Below are the code and all the weights of a small trained network. Each question names an input and a class and asks about switching units off, where a switched-off unit gives its printed mean instead of its output.

import numpy as np


def w(rows, s, z=0):
    codes = np.array(rows[::2]) - 128.0
    scale = np.full(codes.shape[1], s)
    scale[-1] = z or s
    return codes * scale


def norm(h):
    return h / np.sqrt((h * h).mean(-1, keepdims=True) + 1e-5)


def f(y):
    return y / 2 * (1 + np.tanh(0.7978845608 * (y + 0.044715 * y**3)))


def log_softmax(a):
    a = a - a.max(-1, keepdims=True)
    return a - np.log(np.exp(a).sum(-1, keepdims=True))


def net(x, mask):
    res = np.array(x, float).reshape(1, 6) / 4 @ E
    u = 0
    for l in range(3):
        y = f(norm(res) @ A[l][:, :-1].T + A[l][:, -1])
        res = res + np.where(mask[u : u + 10], y, B[l][:, -1]) @ B[l][:, :-1]
        u += 10
    return log_softmax(norm(res)[-1] @ U[:, :-1].T + U[:, -1])


A, B = {}, {}
E = w([
[132,140,132,128,151,145,101,131,139,133],'x0',
[16,152,109,64,91,129,80,153,115,197],'x1',
[125,167,139,56,166,167,175,141,125,105],'x2',
[79,132,152,115,170,93,132,80,254,110],'x3',
[59,147,45,187,146,181,151,108,107,63],'x4',
[167,222,76,132,76,76,110,116,144,123],'x5',
],0.0079)
A[0] = w([
[140,135,135,178,84,189,105,180,71,102,54],'0.n1',
[162,115,136,141,83,168,120,153,57,123,17],'0.n2',
[201,104,141,139,195,82,125,162,93,28,33],'0.n3',
[176,118,121,109,128,125,118,141,55,138,2],'0.n4',
[119,125,164,251,129,77,59,144,121,142,52],'0.n5',
[255,62,34,139,206,137,155,135,157,144,56],'0.n6',
[136,52,118,97,177,159,154,134,115,151,51],'0.n7',
[73,73,201,124,101,170,115,173,118,40,81],'0.n8',
[160,114,162,105,69,161,123,193,118,154,88],'0.n9',
[169,169,98,24,190,171,192,165,132,108,57],'0.n10',
],0.0071,0.0038)
B[0] = w([
[107,151,132,109,161,101,60,83,112,78,223],'0.n1',
[174,103,108,11,123,144,87,3,143,82,201],'0.n2',
[64,160,120,136,91,173,163,77,99,237,226],'0.n3',
[172,111,134,148,177,104,49,60,121,50,163],'0.n4',
[155,82,43,88,210,137,238,137,130,173,196],'0.n5',
[76,171,223,168,26,115,176,61,118,195,243],'0.n6',
[189,113,55,135,65,183,75,159,245,99,183],'0.n7',
[177,134,130,97,61,128,139,186,164,108,204],'0.n8',
[96,149,134,88,154,105,90,151,106,104,229],'0.n9',
[167,89,14,98,181,67,210,145,113,187,251],'0.n10',
],0.0069,0.0023)
A[1] = w([
[167,28,58,181,127,93,78,87,138,163,1],'1.n1',
[185,196,107,161,91,144,129,124,157,131,111],'1.n2',
[125,182,124,153,103,33,116,123,93,123,68],'1.n3',
[136,2,144,147,103,190,112,122,165,113,29],'1.n4',
[83,105,164,120,174,66,143,80,205,89,85],'1.n5',
[186,108,165,123,138,40,110,135,152,184,81],'1.n6',
[100,82,116,198,118,95,72,128,119,168,71],'1.n7',
[70,132,67,178,156,128,140,106,127,65,66],'1.n8',
[174,131,162,133,144,141,104,157,44,108,127],'1.n9',
[175,220,61,124,105,91,115,120,169,113,14],'1.n10',
],0.009,0.003)
B[1] = w([
[152,142,81,59,138,92,187,136,162,155,179],'1.n1',
[88,1,147,179,117,206,167,161,200,79,178],'1.n2',
[127,91,126,62,133,183,86,173,204,148,195],'1.n3',
[157,93,145,75,120,212,115,199,176,86,221],'1.n4',
[179,106,38,83,52,132,64,30,23,92,224],'1.n5',
[123,164,164,147,186,95,109,172,107,36,252],'1.n6',
[147,196,55,73,143,108,207,146,141,175,166],'1.n7',
[195,165,187,176,181,64,98,196,100,83,217],'1.n8',
[133,128,70,136,90,109,104,88,163,103,202],'1.n9',
[174,36,130,82,96,231,122,169,153,119,215],'1.n10',
],0.0079,0.0041)
A[2] = w([
[156,101,91,92,159,144,80,12,100,116,97],'2.n1',
[116,81,101,103,121,50,133,103,197,117,129],'2.n2',
[56,186,119,85,114,130,85,163,116,208,127],'2.n3',
[143,179,58,254,173,182,151,148,116,84,183],'2.n4',
[237,140,193,161,186,148,182,19,200,138,127],'2.n5',
[90,155,99,99,100,137,123,165,205,138,144],'2.n6',
[147,107,93,99,179,136,158,130,147,160,95],'2.n7',
[122,153,104,51,189,191,170,116,79,120,47],'2.n8',
[172,136,45,63,229,91,230,113,138,206,30],'2.n9',
[199,165,240,111,145,41,113,148,97,90,3],'2.n10',
],0.0074,0.0028)
B[2] = w([
[178,171,64,121,52,81,51,92,83,164,251],'2.n1',
[152,146,66,117,193,156,129,127,56,128,180],'2.n2',
[99,78,179,254,104,132,233,17,132,132,220],'2.n3',
[74,164,196,58,167,63,106,148,147,139,232],'2.n4',
[62,100,120,165,90,155,135,113,102,194,253],'2.n5',
[139,118,164,159,119,194,129,145,92,145,202],'2.n6',
[216,111,92,132,158,79,144,192,208,135,163],'2.n7',
[206,115,89,161,126,108,133,117,170,145,189],'2.n8',
[175,147,84,161,155,77,200,143,139,169,215],'2.n9',
[53,211,143,134,212,96,125,165,118,73,198],'2.n10',
],0.0089,0.0042)
U = w([
[198,164,34,73,65,104,8,47,69,101,128],'0',
[77,123,169,215,78,162,210,64,122,194,190],'1',
[225,159,32,102,190,73,219,206,164,172,7],'2',
[175,80,129,69,90,253,85,248,212,97,65],'3',
[87,219,182,94,209,61,76,213,123,55,206],'4',
],0.011,0.0011)

Each question gives the input, the list of numbers given to net, and the class t.
The units are the neurons (one row each of A and B). Each row of codes is followed by its name. A weight is (code - 128) times the scale printed after its matrix; where a second scale follows, it is the last column's (A, B and U).
mask holds one flag per neuron, layer by layer. A switched-off neuron (its flag False) gives its mean, the last column of its row in B, instead of its output. The means were averaged over made-up inputs and are rounded, as every weight is.
A unit's drop is (log p(t) with every unit on - log p(t) with that unit switched off) / (log p(t) with every unit on - log p(t) with every unit switched off).
The circuit of an input: a set's keep is (log p(t) with only the set's units on - log p(t) with every unit switched off) / (log p(t) with every unit on - log p(t) with every unit switched off). Starting from the 12 units with the biggest drops (on a tie, the unit counted first), units are removed one at a time, each time the one whose removal leaves the highest keep (on an exact tie, the one counted first), for as long as the keep stays at least 0.8.
units of the circuit, in order: the units of the circuit, biggest drop first
unit that matters most: the unit with the biggest drop
k most important neurons: the k neurons with the biggest drops, biggest first
k most important neurons of layer l: the k neurons of layer l with the biggest drops, biggest first
input [0,4,-5,-2,-3,-4], class 2: unit that matters most : 1.n7
input [-7,-2,3,-6,-6,-4], class 0: units of the circuit, in order : 1.n9; 0.n4
input [-7,0,-4,-1,4,-3], class 2: 2 most important neurons of layer 1 : 1.n1; 1.n6
input [-8,0,5,6,4,-7], class 3: 3 most important neurons of layer 0 : 0.n8; 0.n7; 0.n1
input [8,4,-3,1,7,8], class 3: 2 most important neurons : 1.n10; 1.n3
input [5,-6,3,6,-6,5], class 0: 3 most important neurons of layer 1 : 1.n5; 1.n8; 1.n10
input [0,3,4,0,5,-2], class 4: 2 most important neurons : 1.n8; 2.n4
input [1,6,0,1,-8,4], class 4: 2 most important neurons : 1.n6; 2.n10
input [-5,-6,6,1,-8,-1], class 4: 3 most important neurons : 2.n10; 1.n6; 0.n5
input [-2,-2,-7,-1,8,-4], class 4: 4 most important neurons : 1.n8; 2.n4; 0.n10; 0.n1
input [0,5,4,-7,8,-2], class 4: units of the circuit, in order : 1.n8; 2.n4
input [3,5,-3,4,-5,1], class 1: 2 most important neurons : 2.n3; 1.n8
input [4,-8,-1,-8,-7,-4], class 0: 3 most important neurons : 0.n2; 1.n9; 0.n4
input [6,-3,-4,0,0,3], class 2: units of the circuit, in order : 0.n5
input [0,-8,-5,6,1,4], class 1: 2 most important neurons : 0.n6; 2.n5
input [0,-7,-8,-5,7,-7], class 2: 2 most important neurons of layer 2 : 2.n3; 2.n4
input [0,7,-4,-3,3,8], class 3: units of the circuit, in order : 1.n10; 1.n3
input [3,4,7,2,7,-5], class 2: 3 most important neurons of layer 2 : 2.n8; 2.n9; 2.n10
input [3,5,-7,1,-3,8], class 3: 4 most important neurons : 1.n10; 1.n3; 0.n10; 1.n2
input [-8,3,4,-5,-8,-6], class 4: unit that matters most : 2.n10
input [2,5,-1,1,-5,-4], class 1: 2 most important neurons : 2.n3; 1.n8
input [-8,-3,0,7,-8,5], class 4: 4 most important neurons : 1.n6; 2.n10; 0.n2; 1.n9
input [4,2,1,7,4,-7], class 0: 2 most important neurons : 1.n5; 2.n1
input [1,-2,6,-1,7,7], class 3: 2 most important neurons of layer 1 : 1.n10; 1.n2
input [0,7,0,4,-7,-7], class 1: 3 most important neurons : 2.n3; 1.n8; 1.n10
input [-4,-5,2,6,6,8], class 3: 2 most important neurons : 1.n10; 1.n2
input [-3,-4,5,1,7,-6], class 4: units of the circuit, in order : 2.n4
input [1,-4,6,-4,7,0], class 4: 3 most important neurons : 2.n4; 1.n8; 0.n5
input [-6,-4,-6,-1,-1,7], class 3: 2 most important neurons of layer 1 : 1.n2; 1.n10
input [3,-1,-7,-2,-7,6], class 2: 2 most important neurons of layer 1 : 1.n1; 1.n7
